Below are the code and all the weights of a small trained network. Each question names an input and a class and asks about switching units off, where a switched-off unit gives its printed mean instead of its output.

import numpy as np


def w(rows, s, z=0):
    codes = np.array(rows[::2]) - 128.0
    scale = np.full(codes.shape[1], s)
    scale[-1] = z or s
    return codes * scale


def norm(h):
    return h / np.sqrt((h * h).mean(-1, keepdims=True) + 1e-5)


def f(y):
    return np.maximum(y, 0)


def log_softmax(a):
    a = a - a.max(-1, keepdims=True)
    return a - np.log(np.exp(a).sum(-1, keepdims=True))


def net(x, mask):
    res = np.array(x, float).reshape(1, 8) / 4 @ E
    u = 0
    for l in range(3):
        y = f(norm(res) @ A[l][:, :-1].T + A[l][:, -1])
        res = res + np.where(mask[u : u + 11], y, B[l][:, -1]) @ B[l][:, :-1]
        u += 11
    return log_softmax(norm(res)[-1] @ U[:, :-1].T + U[:, -1])


A, B = {}, {}
E = w([
[229,187,50,59],'x0',
[78,252,151,167],'x1',
[128,127,126,130],'x2',
[86,130,196,14],'x3',
[129,132,127,128],'x4',
[128,133,125,127],'x5',
[130,129,127,123],'x6',
[236,127,237,132],'x7',
],0.0038)
A[0] = w([
[157,234,93,118,107],'0.n1',
[149,136,87,171,44],'0.n2',
[97,152,129,9,76],'0.n3',
[144,132,67,172,35],'0.n4',
[77,128,15,87,88],'0.n5',
[148,131,65,191,51],'0.n6',
[110,33,135,147,111],'0.n7',
[113,138,148,48,5],'0.n8',
[226,137,166,144,27],'0.n9',
[195,132,87,198,30],'0.n10',
[206,80,59,56,121],'0.n11',
],0.011,0.0024)
B[0] = w([
[161,174,136,210,252],'0.n1',
[135,70,150,135,169],'0.n2',
[135,7,175,164,249],'0.n3',
[113,69,153,128,178],'0.n4',
[1,168,54,97,250],'0.n5',
[140,44,145,126,196],'0.n6',
[105,188,175,178,228],'0.n7',
[133,39,153,126,191],'0.n8',
[77,170,130,8,219],'0.n9',
[167,24,166,113,201],'0.n10',
[120,187,162,227,254],'0.n11',
],0.015,0.0044)
A[1] = w([
[153,64,144,127,115],'1.n1',
[197,219,158,246,148],'1.n2',
[168,14,102,144,22],'1.n3',
[64,136,216,254,254],'1.n4',
[122,145,98,107,37],'1.n5',
[141,189,158,90,147],'1.n6',
[136,138,141,91,166],'1.n7',
[168,134,229,47,157],'1.n8',
[137,179,179,39,9],'1.n9',
[185,138,87,144,129],'1.n10',
[134,140,107,114,39],'1.n11',
],0.0092,0.0009)
B[1] = w([
[103,108,123,80,150],'1.n1',
[166,198,138,152,176],'1.n2',
[114,109,150,10,156],'1.n3',
[248,164,118,92,250],'1.n4',
[120,122,135,136,129],'1.n5',
[78,169,122,102,145],'1.n6',
[102,128,116,130,135],'1.n7',
[78,87,41,200,169],'1.n8',
[65,126,73,142,148],'1.n9',
[151,139,142,142,130],'1.n10',
[130,129,124,142,128],'1.n11',
],0.017,0.014)
A[2] = w([
[147,173,140,149,186],'2.n1',
[172,212,130,94,244],'2.n2',
[159,44,156,124,27],'2.n3',
[151,136,133,167,53],'2.n4',
[96,130,170,161,120],'2.n5',
[21,167,87,144,82],'2.n6',
[177,212,152,155,126],'2.n7',
[141,40,206,147,1],'2.n8',
[128,193,109,2,74],'2.n9',
[55,159,155,123,54],'2.n10',
[103,157,149,148,139],'2.n11',
],0.0093,0.00072)
B[2] = w([
[152,149,160,150,193],'2.n1',
[191,162,126,205,250],'2.n2',
[144,107,122,30,197],'2.n3',
[151,140,150,134,162],'2.n4',
[120,96,150,108,130],'2.n5',
[11,140,141,165,198],'2.n6',
[155,200,181,150,253],'2.n7',
[123,105,135,7,187],'2.n8',
[168,183,49,202,181],'2.n9',
[108,89,141,179,149],'2.n10',
[122,106,112,76,144],'2.n11',
],0.013,0.0059)
U = w([
[137,24,152,12,87],'0',
[183,156,136,183,93],'1',
[2,114,77,168,92],'2',
[129,129,124,110,250],'3',
[164,173,146,130,65],'4',
[120,119,122,118,196],'5',
[117,124,135,114,144],'6',
[110,116,142,112,129],'7',
],0.0086,0.0022)

Each question gives the input, the list of numbers given to net, and the class t.
The units are the neurons (one row each of A and B). Each row of codes is followed by its name. A weight is (code - 128) times the scale printed after its matrix; where a second scale follows, it is the last column's (A, B and U).
mask holds one flag per neuron, layer by layer. A switched-off neuron (its flag False) gives its mean, the last column of its row in B, instead of its output. The means were averaged over made-up inputs and are rounded, as every weight is.
A unit's drop is (log p(t) with every unit on - log p(t) with that unit switched off) / (log p(t) with every unit on - log p(t) with every unit switched off).
The circuit of an input: a set's keep is (log p(t) with only the set's units on - log p(t) with every unit switched off) / (log p(t) with every unit on - log p(t) with every unit switched off). Starting from the 12 units with the biggest drops (on a tie, the unit counted first), units are removed one at a time, each time the one whose removal leaves the highest keep (on an exact tie, the one counted first), for as long as the keep stays at least 0.8.
circuit, biggest first: the units of the circuit, biggest drop first
most important unit: the unit with the biggest drop
k most important neurons of layer l: the k neurons of layer l with the biggest drops, biggest first
drop when u is switched off: that unit's drop, to one decimal
input [-5,-1,-2,6,-5,3,-6,3], class 0: most important unit	0.n11
input [-5,0,3,6,-6,6,-6,6], class 0: circuit, biggest first	[0.n11 1.n2 2.n2]
input [-5,2,-8,7,2,-1,-4,8], class 2: 2 most important neurons of layer 1	[1.n8 1.n4]
input [8,7,0,8,6,-7,1,0], class 0: circuit, biggest first	[0.n3 1.n3]
input [1,-3,-2,-8,-1,2,-6,-8], class 0: circuit, biggest first	[0.n6 1.n3]
input [3,5,3,6,3,4,3,-7], class 2: circuit, biggest first	[0.n5 1.n4]
input [7,3,7,8,-6,-1,6,2], class 0: 4 most important neurons of layer 0	[0.n3 0.n8 0.n7 0.n5]
input [-7,-3,3,5,-2,0,-4,8], class 2: 3 most important neurons of layer 1	[1.n8 1.n9 1.n2]
input [5,4,-3,7,4,-5,7,0], class 0: 3 most important neurons of layer 0	[0.n3 0.n8 0.n7]
input [1,3,-3,7,7,-1,-4,7], class 0: 3 most important neurons of layer 0	[0.n3 0.n8 0.n5]
input [1,-4,2,5,1,1,-2,7], class 2: 2 most important neurons of layer 0	[0.n9 0.n1]
input [-4,-6,5,0,-4,-3,-7,7], class 2: 4 most important neurons of layer 0	[0.n9 0.n1 0.n3 0.n11]
input [4,6,-7,-1,-7,6,-1,7], class 2: 2 most important neurons of layer 0	[0.n9 0.n11]
input [-1,-7,-3,-2,7,-6,-4,-7], class 2: circuit, biggest first	[0.n5]
input [-7,4,-1,7,-6,-5,-7,8], class 2: 3 most important neurons of layer 1	[1.n8 1.n9 1.n2]
input [5,7,5,-5,-3,6,3,-8], class 2: 3 most important neurons of layer 0	[0.n5 0.n11 0.n7]
input [-6,4,-4,-7,4,-2,2,8], class 2: 4 most important neurons of layer 0	[0.n9 0.n11 0.n3 0.n1]
input [-7,4,-2,8,-5,-6,6,0], class 0: drop when 0.n11 is switched off	0.2
input [0,-2,8,2,8,0,0,8], class 2: drop when 1.n1 is switched off	0.0
input [-3,-6,4,8,5,-3,-1,-2], class 0: drop when 0.n3 is switched off	0.5
input [-3,3,-2,0,-3,4,1,-5], class 2: most important unit	1.n4
input [0,-5,-7,8,4,3,2,-7], class 0: drop when 0.n3 is switched off	1.6
